Rows, each with its class:
[  7 -14  27   3 -15 -26  -5  -2  -8   3   3   0  17   4   7  -4  -3]
Bq
[ 18 -13   0   4   3 -23   7  -6   4  -3  17   4  10   7 -62  -8  -3]
NZ
[ 25  -9 -11   0   6   6  -3   4  -4   3  -4   3  -5  -2  20  -4   0]
LT
[ 27  -7  -4  13   2  -8   8  -4  -1   9  19   1  10   4 -36 -13  -4]
NZ
[-16  -5   4  -3  -7 -22  -3  -6  -4  -2  10  -6  11   5   0 -15  -7]
Bq
[ 61  -6  23  -3  -6 -32   6  -1  -5   6  38   5  16  12 -35  -5  -8]
LT
[ 51 -13   9  29   4  23  10  -3  -7  22  22  -1   9   4 -11  -4   1]
Hb
[ 24 -10  12  10   0 -26   5  -5 -10   3  33  -6  16   7   0 -14  -5]
Bq
[ 56 -18  35 -10  -2 -13   2  -1  -1  -2  36  -2  15  14 -69  -2  -1]
QS
[ 17  -8  11   3  -3 -28   3  -3  -2  -6  22  -5  15   1   6 -15  -2]
LT
[-12  -2  25   8   2   7   4  -4  -6   2  17  -1   2   8 -22 -10  -2]
Hb
[ 50  -1   9   4  -2 -27   6  -4  -6   7  27  -2  13  10  19 -12  -2]
Bq
[ 38  -7  20  13  -5 -22   1  -5   2  11   6  -4  18  17 -31  -8  -2]
QS
[-18  -8   1   9  10 -35   5  -6  -3 -10  15   6  -6  15 -25  -9   0]
NZ
[ 73  -4  12   2  -3 -21   6  -1   0  12  16   5   9  10  -5 -12  -3]
Bq
[ 48  -7  -3  -8  -9 -35   4  -5   1  -6  16  -1  12   8 -11 -22   2]
LT
[ 39 -13  24   0  -5 -13   2  -5  -3   0   9   3   7   8 -10 -15  -1]
Bq
[  4 -10  21  -1   6  -5   0  -3  -6  -4  21  -2   8   1  -7  -9  -6]
Hb
[ 56 -11 -11   9   3 -27   2  -4  -1  10  12  -2  12  11   7 -18  -2]
Bq
[ 25 -14  14   3   2 -12  -4  -4 -14  -1  36  -8  20   7 -27 -23   0]
LT
[ 42 -21  21  -4  -1 -27  -3  -4  -7  -2  13  -3  21   3 -10 -19  -2]
LT

Rows with their classes:
[ 5  1  0  2 -1  5  3  8  0 -8  2  6 -2  2 -3  3 -2]
<76>
[-15   2   4 -11   4 -32  -5   4   4  11  -5  11  -2 -12  10 -16  -1]
<66>
[ -7  -7   6  -9   4 -28  -5   2   8   4   3  -5   5  -9   7  -9  -2]
<77>
[  0  -9   3 -13   8 -22 -10   5   5  13 -10   8  -2  -8   1 -10   1]
<77>
[ -3  -4   7   0   8 -28  -6   0   0  14   6  -2  -1  -5   2 -16   1]
<76>
[-23  14  -1  -4   6   4   6 -17  -2   0  -4  19  -1  12  -5  23   3]
<66>
[ -6  -8   4 -12  20 -38   0  -2   8   2   0   2   8 -20   7 -24 -11]
<69>
[ -1 -31   7 -23  11 -45 -12   6   1  13  10   9   3  -4   5  -3   8]
<77>
[ 8  9 -6 22 -9 32  8 -6 -6 -7 -3 -1  2 12 -6 11 -1]
<76>
[ -1  -8  -6  -3   0  22   1  -4   3   7 -10  -3  -4   7 -13  20  10]
<77>
[-12  -9   1 -12  -1 -20   1   0   2   6  -4   8   3   2   0   5   2]
<66>
[  7 -15   5  -7   3 -22  -1   6  -2   0  -1  12   2   5  -4   0   1]
<77>

Rows with their classes:
[  2 -22   4   3  -3   2   4   0   6 -10   1   4   3  -8   4   5  -3]
RQ
[ 1 12  4  4 -4 -7 -5 -1 -2 -6  2 -3 -1  0  9  3 -4]
JR
[  3 -14  -6   4 -11   4   2  -6  13   0   0   4   5  -7   6  -5 -13]
Rr
[-3 -7  5  2 -8  6 10 -1  7 -5 -6  9 -1  0 -4  6 -3]
MG
[  3 -23  -1  -4  -1   0  11   7  10   8   1   6   2   7   3  -2   5]
DS
[ -4   2   4   0   4   2   3  -2 -12 -10  -1  -3   4   3   7   8 -17]
SJ
[ 5 -9  3  2 -5  2  1 -7  2 -8  1  1  6  2  4  2 -5]
Qm
[ -6 -16   4  -1  23  -6   1  13 -16   4   1  -4  12  14   3   0   4]
DS
[ 2  4 -5  3  4  2 -3 -4  7 -7 -1 -2 -2  5  6  3  3]
JR
[ -1 -12  -2  -3   2   2   4   1   6  -2   0  -2   0   2   1   5   6]
DS
[ -4 -42  -1  -1   1   2   1   9   6  -1  -2   0   5   8   1  -3  10]
DS
[-5 15  4  1 -3 -3 -7 -7  6 -3 -3  1  0 13  1  3 -8]
SJ
[ 1  5 10 -1  5  0  8  1  3 -2  1  5  4 -1  5  4  3]
RQ
[  0 -31  -2   4   7   0   6   3  -9   0  -1   1   4  -3  -1   3   8]
Rr
[ -3 -18  -8   0   3   1   4   8 -11   0  -1  -6  -2  11  -3  -1   1]
DS
[  2 -18  -2   4  -4   2   6  -4  15  -6   1   2   0  -8   2   3   3]
RQ
[ -2 -38  -8  10 -13   5   7  -9  13  -3  -1   5   4  -8  -2  -3  -2]
Rr
[ -4  10  -4  -1   0   1 -12  -2   7  -2   4  -2  -3   7   1  -1  -2]
JR
[  2 -28  -4   0  -1   2  10   3   5   0   1   1   1   3   6   0  -2]
DS
[ -2 -17  -1  -3   2  -8   2   1  -1  -7   2  -2   2   2   5   3   0]
MG
[-2 -2 -3 -3  5 -1  8  3 -2 -5 -2 -2 -2  1 -1  5 -1]
MG
[ -7 -24  -6  -1   0   2   3   6   6  -3  -1  -4  -2   2  -3   2   7]
DS
[ 1 -5  4 -7 -6  4 15  1  7 -4 -4  5 -2 -3 -3  8 -6]
MG
[ -1 -17  -3  -6   2   4  15   5  -2   2   0   0   1   6   0   5  -1]
MG
[ -6 -28   0  -5 -11   5   4   5  12   1  -2   4   2   5  -9   1  10]
Rr
[-1  5  2 10  7 -5 -9 -7 -6 -7  1 -3  2 -3  4  5 -2]
JR
[ -5 -17  -1  -5   0   3   3   2  -3  -6  -2   1   1   3 -11  10  -5]
MG
[ -3 -19  -1   0  -3  -3   8  -1  10   1   2  -1   4   4   6  -2  -1]
Rr
[ -1 -42 -10   1   4   7   7   8  -4  -2   2  -4   1   1  -1   1   2]
DS
[ -1 -25  -3   0  -4   1  10   5   9   3  -3   3   2   3   2  -5  10]
DS
[  2   8   3   2  -5   3  -7  -5  11  -2   1   4  -3  -1   6   5 -12]
SJ
[  0 -23   7   2   4  -4  11  -3  -1 -15   4  -1   3 -10   6   8   5]
RQ
[ -3 -12  12   3   3   5  -7 -10  13 -15   0   0   8  -6   9   5  -4]
Fp
[ -2  21   3   7  -5   2   3 -14   1  -7   1   0   4   1   8   4 -15]
SJ
[ 5 -8  2 -6 -3  2 19  4  0 -2  1 -1 -1 -6  0  9  5]
RQ

Rows, each with its class:
[-10  -8   4  -9 -10   1  -8  -2  -7  -3  -5   4  -8   2   1   0  -1]
FR
[ -8  -8   1  -5  -2   2  -1  -3  -7  -1  13  -2 -13   3   9   9   6]
FR
[ 15  -9   0 -10  -4  -8 -14  -3  -6  -7  -6   4  -5   1  -6   0   4]
FR
[ -4  -1  -4  -5  -1   4   7   0  -6  -1   5  -2 -10   4   6   6   4]
FR
[ 10   2  -2 -11  -1   5  -5   7  -1  -6 -10  -1 -11   7  15  -3   2]
FR
[ 19  -8   1   9  -7  11   5  -5   0  -2 -11  -7   2   1   7  20  -2]
FR
[  5 -11   1   6 -13   2   8  -9  -2  -5  -4   1   1  -2  -6  17   1]
FR
[-10   7  -2  -3  -5   6  11   2  -9   0  -3   3 -17   4  12  -6  -2]
FR
[  6 -10   7 -17  -7   5  -7   4  -2  -8  -3  11 -11  -1   8   0   4]
FR
[ 4  2 -1 -2 -2  1 -8  3  1 -1 -3 -3  4  1 -1 14  3]
FR
[ 10  -6  -4   0 -14  10  -2  -3 -10  -9   4  -5  -8   3   4  22   5]
FR
[ 2 -5  2  6  2  3 11 -9 -1 -3  9 -3 -2  0  4  0  0]
FR
[ 17 -10  -2   4  -6   0  -3  -5  -1   1 -13   3  -2  -8 -11  11  -3]
FR
[ -5  -2  -2   2  -7   9   3  -2 -11   5  -9  -5 -10   7   2  19  -3]
FR
[ 3 -4  1  2  0  0 14 -6  9 -5  4 -3 11 -3 -3  3  2]
FR
[11 -7 -1  3 -3  5  5 -1  0 -6  7  2 -1 -3  5 19  5]
FR
[ 20  -8   0  -8   8   4  -9  -6  -3   3   0   5 -14   0   9 -14   1]
FR
[-3  2  1  3  1  7 17  6 11 -1  3  1  5  2  8  6  1]
FR
[-2  3 -2  1 -6  5  9 -2 -8 -5  7  2 -7  2  0  7  7]
FR
[ 13  -5  -3  -6  -2   6  -7  -6 -17   1  -5  -7 -20   6   8   8  -1]
FR
[  0  -8   0   4  -6   3   4  -7  -6  -4  10   2 -12  -5  -2  15   3]
FR
[-17   2  -2  -3  -7   3  -3   5 -11  -1  11   2 -12   5   7  20   7]
FR
[-5 -2 -2  0 -4  1 -4  6 -2  1 -3 -5  3  5 -1 16  1]
FR
[ -1  -1  -1 -13  -5   5  -3   3  -3  -6   1   3 -11   0  11   6   6]
FR
[-9  4  1 -3 -5  5  7 -1 -6 -3  4  4 -9  4  7 -1  3]
FR
[-2  3  0 -4  0  6 -6  8  0  0  5  0 -2  3  9  9  5]
FR
[ -7  16  -6   7  -3  11  16   7  -6   3  -7   0 -12   8  10  11  -3]
FR
[ 32 -11   1   0  -2   5 -11  -5  -5  -2 -11   4  -7  -5   3  -3   0]
FR
[  4 -10   1  -8  -2   0 -13  -1   1  -2  -2   2  -2   0  -4   9   8]
FR
[  4 -10   2  11 -14  11  21 -12  -5  -5   6 -10   1   3   6  28   1]
FR
[ 8  0 -5 -7  6  4  4  1 -3 -2  5 -7 -8  4 10  2  4]
FR

Rows with their classes:
[11  5  7  1 -2  3  3  1  1 15 -8 -7  6 -2  1  0 15]
Z
[  9   5   4   2   2  -5   5   5 -15   4   7  -8   6  -3  -3  -2  12]
W
[ -1   2  14   9  -5   6  -1  -1   1   0   1 -13   8 -10   1 -11   5]
N
[ -1  -2 -10   0  -2   7   2  -8 -20  -1  -1  -5   4  -1  -6  11  13]
T
[ -6  -3   6   4 -14   5   3   2  -3   0  -2 -10   1   0  -1  -1   1]
Y
[17 -7  1  0 -2  8 -6 -6  0  1  6 -9  5  5 -1 -5  4]
V
[  0  -4  -2   3  -2  11   0  -4 -14   3 -18   0  -4  -9   6   5  -4]
P
[  1  -8   2   0  -3  10  13  -3 -17   8  -8  -8   9  -7  -6   6   4]
W
[  3 -16  -6   2  -5   7   5   2 -15   6  -2 -21   9 -31  -7   9  13]
C
[  4   4  -3 -14  -3   5   0   6  -3   1  -1   8   1   7   2   7   7]
W
[ -1  -2  -5   8  -2   2   6   1 -14 -12   0  -5   2  -6  -4   2   3]
T
[  9   6   2   0   6   3  -5  -2  -6  12  -4  -5  10 -17   2 -11   8]
N
[ -5  -9   2  -3  -5   2   2   1 -12  18  -6  -5   7 -11  -3  -9  20]
Z
[ -2 -12   2   4 -12  -3  12  10 -16  -2  11 -12   4 -37  -5 -14   7]
P
[-4 13 12  2  6 -5  5 -4  8 -7  8 20 -7 11  8 14  0]
Y
[ -2  13   4   2   0   7  -1  -8   0   7 -27   1   5  -3  -1   0   1]
V
[ -1  -9   2  -1  -7   1  -3  -7 -16  10 -22  -5   4  -2   6   7  11]
N
[ -3  -1   0   5  -6  -1  13  -4 -10 -17   6  -6  -9 -19  -1  -7  -6]
P
[ 11 -19  -4   7  -1  -6  -7   6  -3   7  10 -18   3  -6 -10  -5  11]
N
[  3  -9  -5  11  -3  -6   3   3 -16   0  -3  -5   0 -28  -3  -3  12]
P
[  0 -27  -6   2 -16  14   7   1 -32   3   4 -22  -4   2 -19   4  20]
C
[ -1 -10  -8  11  -2   2  -6  -7 -10   4   1   0  -5 -27  -3 -10  10]
P
[ -3   3  -7   3  -3  -3   5   3 -22   1 -11 -10   8 -12   0  11  10]
V
[ -7  -1   1  -6   1   1   7   5 -14  12  -5  -9  13 -25  -6   1   3]
N
[ -6  -4   7   5 -11   4   0   1  -7   6   2  -4   1  -7  -4  -3   4]
Y
[ -8 -17   0   1 -19  14   3  -1 -10   4  -3  -3   3 -19  -2   6  16]
P
[ -2  -9   4  -1 -10  10   3   7 -19   7   1  -8   7   0  -4   7  14]
C
[ -7  -6   2   0 -21   8   7   0 -17   5 -12  -1   5 -14   1   2  12]
Y
[ -8 -15  -7   1   9  10   5  -4 -24  13 -18  -5  13 -16 -11 -15   4]
P
[  5  -5   1   2   0  -3   7   5   4   4  -6 -10   4  -1  -1   5  -4]
W
[11 -9 -2 -1  5 18  1 -5 -4 10  9 -5  4  1 -3 -2 12]
W
[  4 -17  -3   3  -6   7   7  -3 -23  -5   0  -3  -2  -6  -4   6  24]
T
[ -3 -17   5  -3  -7  12   9  -6 -19   4  19 -18  -1   2 -14  -8  11]
C
[ -1 -17   2  -2  -6   5   2  -1 -15  -2  -1  -9   2  -8  -9 -16   2]
W
[ -2 -14  -2   2  -3   4  -4   4  -5  12 -24 -22   1 -10  -7   9   4]
P
[ -1 -21  -6   0  -5   9   6  -5 -26  10  -1 -13   1 -30 -11 -10  18]
W
[  2  -9 -11   2   2   6   5 -10 -23   0  -7  -3   1  -8   4   4   7]
T
[ -1 -13  -4   1  -5  -2   6   4 -29   9 -13 -20   2 -26  -2 -11  16]
P
[ 10 -18  -1   7  -8   3   6  -8  -7  10  -1 -31  11 -25 -10  11  13]
N
[ 18 -10  -1   1  -5   0  13   1 -32   1 -10 -31   9 -29  -6  -7   8]
N

Rows with their classes:
[  2   1   9   2  14  -1  29  -3   3   4 -12 -12  -8  -4   4   2   0]
B
[ -8   0  15   8   1  -2  -5   5  -3   0  -5 -14  -9  12   2  -4  10]
B
[ -1  -1  12   1  -8  -5  -5   1   1   1  -1 -11 -22  11   7   2   1]
B
[-7 -4  7 -6  0 -3 13 10  3  2 -6 -7 -8 -2 10 -9  4]
B
[ -1   2  18  -3   4  -3   7   5   2  -4  -3  -2 -16   1   7  12  10]
B
[ -2   5  11   2   3  -7  11   4   7  -2  -7  -3 -16   3   1   6   2]
B
[ 5 -2 15 -1  4  1  2 -9 -9  4 -5 -7 -6  3 12 19 14]
B
